[[123 112 115 128 132 122 141 139 109 139 130 106 123 116]
 [129 132 138 111 136 139 105 128 139 140 117 125 132 107]]
:
[[129 132 138 111 136 139 105 128 139 140 117 125 132 107]
 [123 112 115 128 132 122 141 139 109 139 130 106 123 116]]

[[119 142]
 [ 99 127]
 [105 143]
 [140 114]
 [133  98]
 [110 129]
 [105 143]
 [136 110]
 [156 120]
 [128 155]]
:
[[128 155]
 [119 142]
 [ 99 127]
 [105 143]
 [140 114]
 [133  98]
 [110 129]
 [105 143]
 [136 110]
 [156 120]]

[[140 144 116 120 108 125 114]
 [134 130 107 135 130 132 104]
 [141 139 155 143 118 142 138]
 [137 155 129 132 131 113 129]
 [108 127 113 133 126 141 144]
 [131 133 144 128 143 120 122]
 [121 144 119 146 141 121 133]
 [142 128 123 105 134 145 134]
 [150 106 119 138 122 117 133]
 [133 126 121 137 116 136 149]
 [115 126 138 132 147 122 130]]
:
[[115 126 138 132 147 122 130]
 [140 144 116 120 108 125 114]
 [134 130 107 135 130 132 104]
 [141 139 155 143 118 142 138]
 [137 155 129 132 131 113 129]
 [108 127 113 133 126 141 144]
 [131 133 144 128 143 120 122]
 [121 144 119 146 141 121 133]
 [142 128 123 105 134 145 134]
 [150 106 119 138 122 117 133]
 [133 126 121 137 116 136 149]]

[[106 120 127 139 130 127 131]
 [140 127 145 131 122 133 114]
 [124 135 120 113 136 123 144]
 [143 126 115 138 120 129 115]
 [120 131 137 117 142 124 142]
 [125 115 132 146 139 124 121]]
:
[[125 115 132 146 139 124 121]
 [106 120 127 139 130 127 131]
 [140 127 145 131 122 133 114]
 [124 135 120 113 136 123 144]
 [143 126 115 138 120 129 115]
 [120 131 137 117 142 124 142]]

[[126 141 108 142 119 131]
 [117 133 118 139 118 119]
 [125 112 124 120 110 116]
 [123 128 115 125 113 136]
 [124 129 121 134 112 114]
 [128 122 104 129 126 109]]
:
[[128 122 104 129 126 109]
 [126 141 108 142 119 131]
 [117 133 118 139 118 119]
 [125 112 124 120 110 116]
 [123 128 115 125 113 136]
 [124 129 121 134 112 114]]

[[118 132 104 127 139 141 115 143 112 128 127 116 131]
 [100 121 117 118 139 112 122 131 123 136 128 122 131]]
:
[[100 121 117 118 139 112 122 131 123 136 128 122 131]
 [118 132 104 127 139 141 115 143 112 128 127 116 131]]

[[117 124 131 119 118 118 123 111 112 138 121 117]
 [122 114 119 120 133 134 100 137 102 144 109 150]
 [125 142 130 136 113 111 147 118 135 120 150 116]
 [135 116 117 124 138 151 122 135 131 122 123 144]
 [138 153 152 129 120 126 114 132 121 128 115 120]
 [117 110 127 114 115 118 138 100 100 152 132 119]]
:
[[117 110 127 114 115 118 138 100 100 152 132 119]
 [117 124 131 119 118 118 123 111 112 138 121 117]
 [122 114 119 120 133 134 100 137 102 144 109 150]
 [125 142 130 136 113 111 147 118 135 120 150 116]
 [135 116 117 124 138 151 122 135 131 122 123 144]
 [138 153 152 129 120 126 114 132 121 128 115 120]]
---
[[140 127 106 133 112 136 119 127 131 116 121 131 114]
 [131 134 150 109 142 117 145 116 125 137 134 117 136]]
:
[[114 131 121 116 131 127 119 136 112 133 106 127 140]
 [136 117 134 137 125 116 145 117 142 109 150 134 131]]

[[124 126 149 137 128 152 143 124]
 [128 140 115 120 141 125 136 153]]
:
[[124 143 152 128 137 149 126 124]
 [153 136 125 141 120 115 140 128]]

[[124 133 135 106 114]
 [132 118 130 142 114]
 [122 116 138 150 139]
 [153 119 137 127 109]
 [135 139 142 117 111]
 [119 150 111 136 121]
 [141 124 142 120 135]
 [117 145 144 132 122]
 [138 122 110 110 143]
 [107 111 143 132 140]
 [113 132 131 132 108]]
:
[[114 106 135 133 124]
 [114 142 130 118 132]
 [139 150 138 116 122]
 [109 127 137 119 153]
 [111 117 142 139 135]
 [121 136 111 150 119]
 [135 120 142 124 141]
 [122 132 144 145 117]
 [143 110 110 122 138]
 [140 132 143 111 107]
 [108 132 131 132 113]]

[[137 146 120 123]
 [128 122 150 129]
 [135 133 132 146]]
:
[[123 120 146 137]
 [129 150 122 128]
 [146 132 133 135]]

[[128 124 140 130 129 118 131 119 145]
 [125 128 116 128 135 125 121 122 131]
 [117 133 120 129 138 124 124 121 133]
 [116 129 139 128 124 121 132 116 145]
 [ 99 156 151 144 132 137 146 124 126]
 [152 140 136 137 132 140 128 123 128]
 [123 121 124 138 133 134 119 121 139]
 [145 137 137 141 123 132 129 130 120]
 [101 133 132 136 146 117 127 121 139]
 [154 112 130 129 111 118 129 128 136]]
:
[[145 119 131 118 129 130 140 124 128]
 [131 122 121 125 135 128 116 128 125]
 [133 121 124 124 138 129 120 133 117]
 [145 116 132 121 124 128 139 129 116]
 [126 124 146 137 132 144 151 156  99]
 [128 123 128 140 132 137 136 140 152]
 [139 121 119 134 133 138 124 121 123]
 [120 130 129 132 123 141 137 137 145]
 [139 121 127 117 146 136 132 133 101]
 [136 128 129 118 111 129 130 112 154]]

[[119 130 122 144 131 135 137 132 137 130 126 117 123 109]
 [126 134 143 126 134 143 130 136 142 133 137 103 116 102]
 [148 134 121 124 135 141 127 135 136 133 134 104 120 114]]
:
[[109 123 117 126 130 137 132 137 135 131 144 122 130 119]
 [102 116 103 137 133 142 136 130 143 134 126 143 134 126]
 [114 120 104 134 133 136 135 127 141 135 124 121 134 148]]

[[112 142 142 136 119 140  99]
 [119 153 141 116 133 118 132]
 [138 150 137 128 120 130 121]
 [137 131 143 134 129 131 139]
 [141 137 133 108 140 110 143]]
:
[[ 99 140 119 136 142 142 112]
 [132 118 133 116 141 153 119]
 [121 130 120 128 137 150 138]
 [139 131 129 134 143 131 137]
 [143 110 140 108 133 137 141]]

[[135 129 126 140 126]
 [129 125 122 116 141]
 [149 114 122 134 139]
 [113 152 129 127 116]
 [130 122 152 138 123]
 [131 132 138 147 119]
 [136 121 121 118 148]]
:
[[126 140 126 129 135]
 [141 116 122 125 129]
 [139 134 122 114 149]
 [116 127 129 152 113]
 [123 138 152 122 130]
 [119 147 138 132 131]
 [148 118 121 121 136]]
---
[[116 137 143 135]
 [131 154 152 121]
 [138 137 156 142]
 [138 127 120 135]]
:
[[137 143]
 [154 152]]

[[124 141 117 142]
 [128 121 148 111]
 [133 142 127 141]
 [150 112 142 132]
 [109 121 144 117]]
:
[[141 117]
 [121 148]]

[[137 117 144 115]
 [107 102 144 122]]
:
[[117 144]
 [102 144]]

[[131 134 143 120]
 [129 123 149 126]
 [132 134 145 123]
 [128 132 146 124]
 [132 135 140 121]]
:
[[134 143]
 [123 149]]

[[115 129 143 127 130]
 [129 105 141 139 130]]
:
[[129 143]
 [105 141]]

[[134 137 102]
 [137 149 122]
 [135 102 135]
 [132 129 134]]
:
[[137 102]
 [149 122]]
